Below is a small trained network, with its code and all its weights. Each question gives an input and a class and asks what happens when units are switched off, that is, made to give their printed mean instead of their output.

import numpy as np


def w(rows, s, z=0):
    codes = np.array(rows[::2]) - 128.0
    scale = np.full(codes.shape[1], s)
    scale[-1] = z or s
    return codes * scale


def norm(h):
    return h / np.sqrt((h * h).mean(-1, keepdims=True) + 1e-5)


def f(y):
    return np.maximum(y, 0)


def log_softmax(a):
    a = a - a.max(-1, keepdims=True)
    return a - np.log(np.exp(a).sum(-1, keepdims=True))


def net(x, mask):
    res = np.array(x, float).reshape(1, 7) / 4 @ E
    u = 0
    for l in range(3):
        y = f(norm(res) @ A[l][:, :-1].T + A[l][:, -1])
        res = res + np.where(mask[u : u + 9], y, B[l][:, -1]) @ B[l][:, :-1]
        u += 9
    return log_softmax(norm(res)[-1] @ U[:, :-1].T + U[:, -1])


A, B = {}, {}
E = w([
[105,45,122,242,60,145,109,139,142,1,164,66],'x0',
[140,153,85,157,162,56,75,155,163,64,34,149],'x1',
[129,121,127,122,127,119,123,126,138,131,136,128],'x2',
[142,140,125,143,133,130,140,118,117,123,125,131],'x3',
[62,146,96,200,87,76,82,171,82,173,196,216],'x4',
[186,102,206,156,195,55,150,211,45,127,156,132],'x5',
[97,132,144,119,134,122,131,132,120,131,126,113],'x6',
],0.0093)
A[0] = w([
[139,117,120,140,148,76,102,166,130,118,34,125,2],'0.n0',
[116,127,149,125,162,82,123,131,156,133,65,176,107],'0.n1',
[157,158,195,94,127,197,131,128,67,183,182,120,94],'0.n2',
[187,120,150,80,145,127,126,179,85,134,146,89,66],'0.n3',
[225,79,201,145,146,94,117,254,97,120,125,70,52],'0.n4',
[185,79,199,118,181,174,167,158,188,96,74,48,30],'0.n5',
[116,152,105,180,148,103,102,153,97,149,190,135,79],'0.n6',
[104,115,125,178,153,86,82,130,143,47,81,107,121],'0.n7',
[145,65,145,138,70,156,145,95,107,140,199,83,76],'0.n8',
],0.0088,0.006)
B[0] = w([
[127,188,111,85,149,30,145,144,199,73,130,145,176],'0.n0',
[162,173,122,110,111,154,156,171,198,115,193,123,187],'0.n1',
[160,118,177,116,106,165,144,168,190,60,161,168,216],'0.n2',
[91,140,181,119,177,126,129,102,107,125,156,101,178],'0.n3',
[64,42,149,203,254,102,201,34,119,130,101,210,254],'0.n4',
[160,137,90,57,24,57,72,58,16,104,171,136,233],'0.n5',
[64,144,155,175,110,83,115,116,91,159,143,148,184],'0.n6',
[139,181,90,132,95,150,162,193,185,103,169,90,252],'0.n7',
[113,175,147,118,96,174,191,200,173,70,149,114,208],'0.n8',
],0.0084,0.0074)
A[1] = w([
[203,49,171,69,140,109,123,71,119,94,46,8,113],'1.n0',
[93,186,45,82,95,150,129,59,121,188,111,94,122],'1.n1',
[60,125,97,155,49,199,115,56,214,84,77,121,107],'1.n2',
[173,197,156,65,161,125,112,94,127,197,65,141,85],'1.n3',
[147,173,198,73,183,128,122,119,132,203,97,231,105],'1.n4',
[133,114,200,114,134,166,125,119,163,51,127,126,125],'1.n5',
[94,43,114,231,97,137,132,123,94,43,139,48,106],'1.n6',
[61,123,140,202,52,75,83,188,92,152,132,183,117],'1.n7',
[213,36,179,153,132,174,2,184,52,181,63,117,1],'1.n8',
],0.0094,0.013)
B[1] = w([
[98,186,31,140,51,101,53,36,55,177,194,239,195],'1.n0',
[144,84,203,183,157,89,178,103,85,124,47,132,199],'1.n1',
[86,35,199,144,230,55,155,131,107,178,107,229,254],'1.n2',
[133,104,140,174,79,134,75,223,108,163,108,107,173],'1.n3',
[175,28,120,99,146,142,80,187,129,164,96,27,221],'1.n4',
[128,170,26,200,119,119,110,155,104,150,136,145,211],'1.n5',
[230,67,135,60,172,145,113,214,116,255,77,1,252],'1.n6',
[144,172,62,46,60,116,85,10,38,108,118,167,221],'1.n7',
[41,201,206,141,170,219,221,135,153,94,195,63,128],'1.n8',
],0.0086,0.0081)
A[2] = w([
[109,100,162,145,209,132,145,101,133,138,104,168,131],'2.n0',
[148,175,182,124,87,181,86,47,133,143,131,9,32],'2.n1',
[93,156,185,154,139,138,100,61,129,82,80,85,6],'2.n2',
[142,134,146,114,154,176,191,134,119,153,194,144,90],'2.n3',
[127,170,132,86,56,118,98,72,77,116,108,135,122],'2.n4',
[136,141,177,129,153,134,95,117,91,109,164,73,110],'2.n5',
[136,196,101,124,177,89,90,158,191,76,80,110,90],'2.n6',
[157,132,111,142,133,140,122,193,133,165,147,41,125],'2.n7',
[120,154,191,101,89,206,179,131,147,133,178,99,110],'2.n8',
],0.014,0.013)
B[2] = w([
[17,72,149,193,164,82,129,81,120,60,92,119,254],'2.n0',
[46,89,164,216,119,167,99,84,136,164,88,252,130],'2.n1',
[186,156,93,80,133,92,134,114,139,62,228,113,128],'2.n2',
[135,172,106,159,92,86,162,132,182,92,95,160,200],'2.n3',
[174,174,94,131,158,175,170,76,83,170,189,99,235],'2.n4',
[108,122,130,138,129,137,147,93,178,129,95,168,161],'2.n5',
[111,165,124,151,54,198,190,173,191,55,185,174,212],'2.n6',
[148,112,192,82,112,181,41,153,146,141,75,94,250],'2.n7',
[107,195,65,131,93,114,154,172,237,34,165,167,181],'2.n8',
],0.013,0.0083)
U = w([
[38,30,198,223,229,65,189,56,73,94,92,170,140],'0',
[184,204,30,74,83,160,122,12,20,198,239,156,211],'1',
[172,82,189,64,94,219,32,222,146,198,65,41,52],'2',
[118,222,80,148,58,150,213,200,252,20,193,200,11],'3',
],0.015,0.0011)

Each question gives the input, the list of numbers given to net, and the class t.
The units are the neurons (one row each of A and B). Each row of codes is followed by its name. A weight is (code - 128) times the scale printed after its matrix; where a second scale follows, it is the last column's (A, B and U).
mask holds one flag per neuron, layer by layer. A switched-off neuron (its flag False) gives its mean, the last column of its row in B, instead of its output. The means were averaged over made-up inputs and are rounded, as every weight is.
A unit's drop is (log p(t) with every unit on - log p(t) with that unit switched off) / (log p(t) with every unit on - log p(t) with every unit switched off).
The circuit of an input: a set's keep is (log p(t) with only the set's units on - log p(t) with every unit switched off) / (log p(t) with every unit on - log p(t) with every unit switched off). Starting from the 12 units with the biggest drops (on a tie, the unit counted first), units are removed one at a time, each time the one whose removal leaves the highest keep (on an exact tie, the one counted first), for as long as the keep stays at least 0.8.
circuit, biggest first: the units of the circuit, biggest drop first
top k neurons in layer l: the k neurons of layer l with the biggest drops, biggest first
drop of u: that unit's drop, to one decimal
input [-8,8,-1,2,6,-2,1], class 2: top 3 neurons in layer 1 : [1.n4; 1.n3; 1.n0]
input [8,7,5,-7,-4,0,8], class 2: circuit, biggest first : [1.n6]
input [1,-3,-7,8,2,0,4], class 3: top 2 neurons in layer 0 : [0.n8; 0.n2]
input [-2,-6,-2,-4,-3,-4,-5], class 3: top 2 neurons in layer 0 : [0.n2; 0.n4]
input [-8,8,-7,-8,5,2,-7], class 2: top 2 neurons in layer 1 : [1.n4; 1.n3]
input [-1,-3,-2,-1,-5,-5,-1], class 0: top 2 neurons in layer 1 : [1.n2; 1.n1]
input [-6,-6,8,3,4,-5,-3], class 2: top 2 neurons in layer 0 : [0.n7; 0.n8]
input [1,0,8,-6,8,-8,7], class 0: top 2 neurons in layer 1 : [1.n2; 1.n1]
input [-6,8,-4,-8,-8,-8,-5], class 0: top 2 neurons in layer 0 : [0.n7; 0.n2]
input [-8,-8,0,5,3,8,-2], class 0: top 2 neurons in layer 0 : [0.n7; 0.n8]
input [2,-2,6,-3,2,-2,-4], class 0: top 2 neurons in layer 0 : [0.n7; 0.n5]
input [-6,7,-3,5,6,5,6], class 3: top 2 neurons in layer 1 : [1.n6; 1.n2]
input [-2,1,-6,-7,-7,-6,1], class 1: top 2 neurons in layer 0 : [0.n5; 0.n4]
input [1,-4,6,2,-5,-6,3], class 0: circuit, biggest first : [1.n2]
input [-6,8,0,-2,7,6,7], class 3: top 2 neurons in layer 1 : [1.n2; 1.n0]
input [-2,-3,-6,-5,4,-2,5], class 1: drop of 1.n7 : 6.6
input [-3,4,-1,2,3,-2,8], class 3: drop of 1.n6 : 2.8
input [8,-2,-2,-1,8,5,-3], class 1: drop of 0.n6 : 1.2
